Below is a small trained network, with its code and all its weights. Each question gives an input and a target symbol and asks what happens when units are switched off, that is, made to give their printed mean instead of their output.

import numpy as np


def w(rows, s, z=0):
    codes = np.array(rows[::2]) - 128.0
    scale = np.full(codes.shape[1], s)
    scale[-1] = z or s
    return codes * scale


def f(y):
    return y / 2 * (1 + np.tanh(0.7978845608 * (y + 0.044715 * y**3)))


def softmax(a):
    e = np.exp(a - a.max(-1, keepdims=True))
    return e / e.sum(-1, keepdims=True)


def log_softmax(a):
    a = a - a.max(-1, keepdims=True)
    return a - np.log(np.exp(a).sum(-1, keepdims=True))


def net(x, mask):
    ids = ['εζηθμπστψω'.index(c) for c in x.split()]
    T = len(ids)
    res = E[ids] + P[:T]
    u = 0
    for l in range(2):
        r = res
        for j in range(2):
            rows = slice(2 * j, 2 * j + 2)
            q, k, v = (r @ M[l][rows].T for M in (Q, K, V))
            z = softmax(np.where(np.tri(T) > 0, q @ k.T / 2**0.5, -1e9)) @ v
            o = O[l][rows]
            res = res + np.where(mask[u + j], z, o[:, -1]) @ o[:, :-1]
        u += 2
        y = f(res @ A[l][:, :-1].T + A[l][:, -1])
        res = res + np.where(mask[u : u + 12], y, B[l][:, -1]) @ B[l][:, :-1]
        u += 12
    return log_softmax(res[-1] @ U[:, :-1].T + U[:, -1])


Q, K, V, O, A, B = {}, {}, {}, {}, {}, {}
E = w([
[158,207,204,95,197,151,124,77],'ε',
[186,85,159,124,174,144,53,105],'ζ',
[153,124,233,133,184,138,110,45],'η',
[127,192,232,95,145,182,108,156],'θ',
[112,207,136,213,145,185,130,61],'μ',
[106,96,203,115,107,137,49,209],'π',
[74,149,93,69,35,142,4,2],'σ',
[162,69,59,106,127,183,193,126],'τ',
[73,135,107,155,201,126,128,179],'ψ',
[103,139,121,18,130,147,180,126],'ω',
],0.014)
P = w([
[228,91,254,31,65,76,117,149],'0',
[207,140,192,92,72,103,124,141],'1',
[201,164,161,113,88,127,123,131],'2',
[196,161,141,98,116,141,101,132],'3',
[179,161,127,102,130,156,93,132],'4',
[161,157,132,105,139,176,87,130],'5',
[136,151,131,114,144,191,82,128],'6',
[123,154,119,106,164,200,75,118],'7',
[101,149,121,112,169,212,68,111],'8',
[75,137,132,114,174,229,62,108],'9',
[61,128,131,112,180,239,53,103],'10',
[33,119,136,115,193,247,46,97],'11',
],0.007)
Q[0] = w([
[81,113,59,72,109,125,185,128],'L0H0',
[90,34,66,169,73,12,128,149],'L0H0',
[133,103,134,144,117,49,168,87],'L0H1',
[109,77,123,108,100,137,137,93],'L0H1',
],0.011)
K[0] = w([
[186,142,143,155,174,100,253,140],'L0H0',
[188,156,174,148,73,2,160,106],'L0H0',
[193,134,170,150,145,149,207,182],'L0H1',
[153,134,139,131,87,107,164,114],'L0H1',
],0.0096)
V[0] = w([
[114,138,144,136,160,122,189,169],'L0H0',
[156,152,99,114,204,132,212,22],'L0H0',
[195,147,164,105,226,224,174,180],'L0H1',
[180,180,145,50,2,152,121,94],'L0H1',
],0.0088)
O[0] = w([
[126,130,127,148,97,137,220,155,114],'L0H0',
[93,127,178,125,99,87,242,50,167],'L0H0',
[158,2,188,30,203,124,120,89,213],'L0H1',
[176,203,153,111,83,208,125,159,254],'L0H1',
],0.007,0.0085)
A[0] = w([
[129,72,85,130,162,100,171,246,83],'L0N0',
[90,125,98,108,76,72,205,57,87],'L0N1',
[62,80,117,141,225,77,199,205,170],'L0N2',
[47,114,97,60,113,252,107,87,253],'L0N3',
[106,149,106,122,48,121,148,142,73],'L0N4',
[151,123,92,238,119,148,163,175,54],'L0N5',
[179,26,143,122,127,116,86,190,195],'L0N6',
[202,49,140,203,167,95,121,97,49],'L0N7',
[65,48,138,106,213,199,131,115,218],'L0N8',
[143,198,148,254,149,124,97,85,207],'L0N9',
[72,103,182,119,116,201,96,182,181],'L0N10',
[158,203,98,120,67,185,80,41,173],'L0N11',
],0.0071,0.0057)
B[0] = w([
[150,138,124,74,66,201,119,125,124],'L0N0',
[130,135,119,62,171,86,77,171,125],'L0N1',
[118,175,120,134,62,169,167,138,129],'L0N2',
[110,146,82,118,79,32,112,77,252],'L0N3',
[65,200,78,123,131,156,93,163,127],'L0N4',
[92,178,181,132,190,58,29,166,126],'L0N5',
[147,133,128,153,123,162,151,92,170],'L0N6',
[2,194,221,42,139,118,169,179,126],'L0N7',
[179,201,99,147,73,62,135,81,218],'L0N8',
[121,88,86,122,181,211,158,127,147],'L0N9',
[179,169,74,123,153,98,128,123,177],'L0N10',
[130,76,109,119,101,150,91,86,188],'L0N11',
],0.0093,0.015)
Q[1] = w([
[32,154,135,182,123,146,161,215],'L1H0',
[105,189,131,143,130,161,103,130],'L1H0',
[113,161,140,115,210,110,96,140],'L1H1',
[32,96,140,201,220,75,141,249],'L1H1',
],0.014)
K[1] = w([
[121,48,202,86,108,194,97,170],'L1H0',
[134,30,108,44,73,163,118,116],'L1H0',
[170,86,71,190,187,254,239,157],'L1H1',
[194,62,223,109,157,192,143,241],'L1H1',
],0.0084)
V[1] = w([
[180,227,128,153,163,136,194,209],'L1H0',
[134,123,229,158,182,156,55,88],'L1H0',
[89,156,182,113,129,31,2,98],'L1H1',
[132,118,136,22,163,98,130,186],'L1H1',
],0.0079)
O[1] = w([
[198,148,83,114,180,71,190,175,20],'L1H0',
[62,73,96,86,121,38,36,124,7],'L1H0',
[145,59,125,59,160,188,125,254,206],'L1H1',
[132,187,70,81,125,177,162,153,74],'L1H1',
],0.01,0.012)
A[1] = w([
[159,113,95,195,219,48,173,145,177],'L1N0',
[163,152,122,209,77,193,106,122,159],'L1N1',
[147,106,60,169,149,98,9,165,200],'L1N2',
[176,169,165,112,167,161,175,165,74],'L1N3',
[138,65,140,58,137,152,134,168,179],'L1N4',
[44,157,161,69,76,57,155,132,143],'L1N5',
[160,19,117,193,108,139,169,172,3],'L1N6',
[43,61,115,247,120,184,141,111,20],'L1N7',
[134,157,213,117,88,74,148,89,140],'L1N8',
[116,69,188,149,162,115,39,169,108],'L1N9',
[63,69,176,115,255,162,156,114,123],'L1N10',
[39,75,150,115,106,8,115,115,147],'L1N11',
],0.0099,0.0068)
B[1] = w([
[18,79,88,108,209,86,170,130,132],'L1N0',
[89,155,139,87,144,86,143,172,251],'L1N1',
[126,94,90,188,135,137,182,35,163],'L1N2',
[80,97,60,123,132,192,148,142,164],'L1N3',
[134,65,164,109,136,56,101,159,184],'L1N4',
[61,238,88,160,100,200,237,164,131],'L1N5',
[212,114,45,158,134,96,134,84,135],'L1N6',
[189,193,88,158,109,88,113,193,173],'L1N7',
[97,136,102,194,99,130,130,179,217],'L1N8',
[135,157,124,137,194,139,221,101,167],'L1N9',
[85,68,197,244,165,173,62,128,134],'L1N10',
[54,112,147,124,131,210,101,153,134],'L1N11',
],0.011,0.02)
U = w([
[39,136,230,9,129,19,136,168,130],'ε',
[129,54,228,107,184,136,179,49,138],'ζ',
[72,67,205,131,177,145,126,136,229],'η',
[241,93,135,89,155,18,113,169,151],'θ',
[16,12,63,167,62,151,45,86,226],'μ',
[217,64,50,202,168,175,128,41,22],'π',
[153,114,57,189,146,168,105,155,1],'σ',
[246,240,225,163,99,84,162,79,224],'τ',
[54,152,60,116,253,22,199,153,47],'ψ',
[153,192,82,39,164,253,151,177,111],'ω',
],0.0058,0.0057)

Each question gives the input, a string of symbols that net reads in full, and the target symbol t.
The units are the heads (2 rows each of Q, K, V and O) and the neurons (one row each of A and B). Each row of codes is followed by its name. A weight is (code - 128) times the scale printed after its matrix; where a second scale follows, it is the last column's (O, A, B and U).
mask holds one flag per unit, layer by layer, with each layer's heads first. A switched-off unit (its flag False) gives its mean, the last column of its rows in O or B, instead of its output. The means were averaged over made-up inputs and are rounded, as every weight is.
A unit's drop is (log p(t) with every unit on - log p(t) with that unit switched off) / (log p(t) with every unit on - log p(t) with every unit switched off).
The circuit of an input: a set's keep is (log p(t) with only the set's units on - log p(t) with every unit switched off) / (log p(t) with every unit on - log p(t) with every unit switched off). Starting from the 12 units with the biggest drops (on a tie, the unit counted first), units are removed one at a time, each time the one whose removal leaves the highest keep (on an exact tie, the one counted first), for as long as the keep stays at least 0.8.
circuit, biggest first: the units of the circuit, biggest drop first
unit that matters most: the unit with the biggest drop
top k neurons: the k neurons with the biggest drops, biggest first
top k neurons in layer l: the k neurons of layer l with the biggest drops, biggest first
heads that matter: for each layer, one digit per head in row order, 1 if its drop is at least 0.15 and else 0, layers parted by /
input ε ε θ μ ζ, target μ: circuit, biggest first : L1H0, L1N11, L1H1, L0N8
input τ π ω τ θ ε θ, target θ: top 3 neurons : L0N8, L0N10, L0N3
input τ θ π τ τ μ ε π ψ ω, target ω: unit that matters most : L0N3
input η τ τ τ ψ ε ω ε, target ω: circuit, biggest first : L0N3, L1H1, L1N3
input τ ω τ τ τ ψ, target ψ: top 2 neurons : L0N8, L0N11
input ε μ θ τ ε ζ θ τ μ ζ, target τ: circuit, biggest first : L0N8, L0N11, L0N9, L1H1
input μ τ τ τ ω θ θ ψ θ, target ψ: top 3 neurons : L0N8, L1N0, L0N11
input ζ ω τ, target ω: circuit, biggest first : L1H1, L1N3, L1H0
input ω τ τ θ τ ε ε ε τ π ζ η, target π: heads that matter : 10 / 11
input ω ζ τ τ ω ω ζ, target ω: circuit, biggest first : L0N3, L1H1, L1N3, L1H0
input τ τ θ η τ μ τ ω σ θ π ζ, target π: top 2 neurons : L1N2, L0N11
input θ ε τ ζ ψ, target ψ: heads that matter : 00 / 11
input ω ω ε π τ ω τ τ ε ω π, target ω: circuit, biggest first : L1H1, L1H0, L0N3, L0N6
input μ θ τ τ μ τ ε ζ ψ τ τ τ, target τ: heads that matter : 00 / 00
input ω τ η, target ω: top 2 neurons in layer 0 : L0N3, L0N10
input η τ τ ω η ψ ε ε ω ζ, target ω: unit that matters most : L1H1
input ε τ τ τ ω ζ ζ ε ω π ω ε, target ω: circuit, biggest first : L0N3, L1H1, L1H0, L1N3
input σ ε τ τ ω π τ τ ε, target η: heads that matter : 10 / 01
input τ ζ σ τ τ ψ, target τ: heads that matter : 01 / 11
input η ω τ ε θ ζ, target θ: top 2 neurons : L0N7, L0N8
input τ ζ ω, target ω: heads that matter : 00 / 01
input ε π τ μ τ ε μ ε, target μ: heads that matter : 01 / 10
input τ τ ε θ μ, target μ: top neuron in layer 0 : L0N10
input τ τ θ μ τ ε τ ω π, target ω: heads that matter : 00 / 11
input ζ ψ τ ε ψ τ μ, target ψ: top 2 neurons : L0N11, L0N9
input τ ζ τ π τ τ ψ τ τ, target ψ: top 4 neurons in layer 0 : L0N11, L0N2, L0N10, L0N8
input τ τ τ θ μ τ ε ω σ ε ψ, target τ: heads that matter : 01 / 01
input π η σ ε θ, target ω: heads that matter : 01 / 00
input τ σ η, target ζ: top neuron : L1N9
input μ ζ π θ τ ε τ τ ψ ε, target ψ: top 2 neurons in layer 0 : L0N11, L0N2
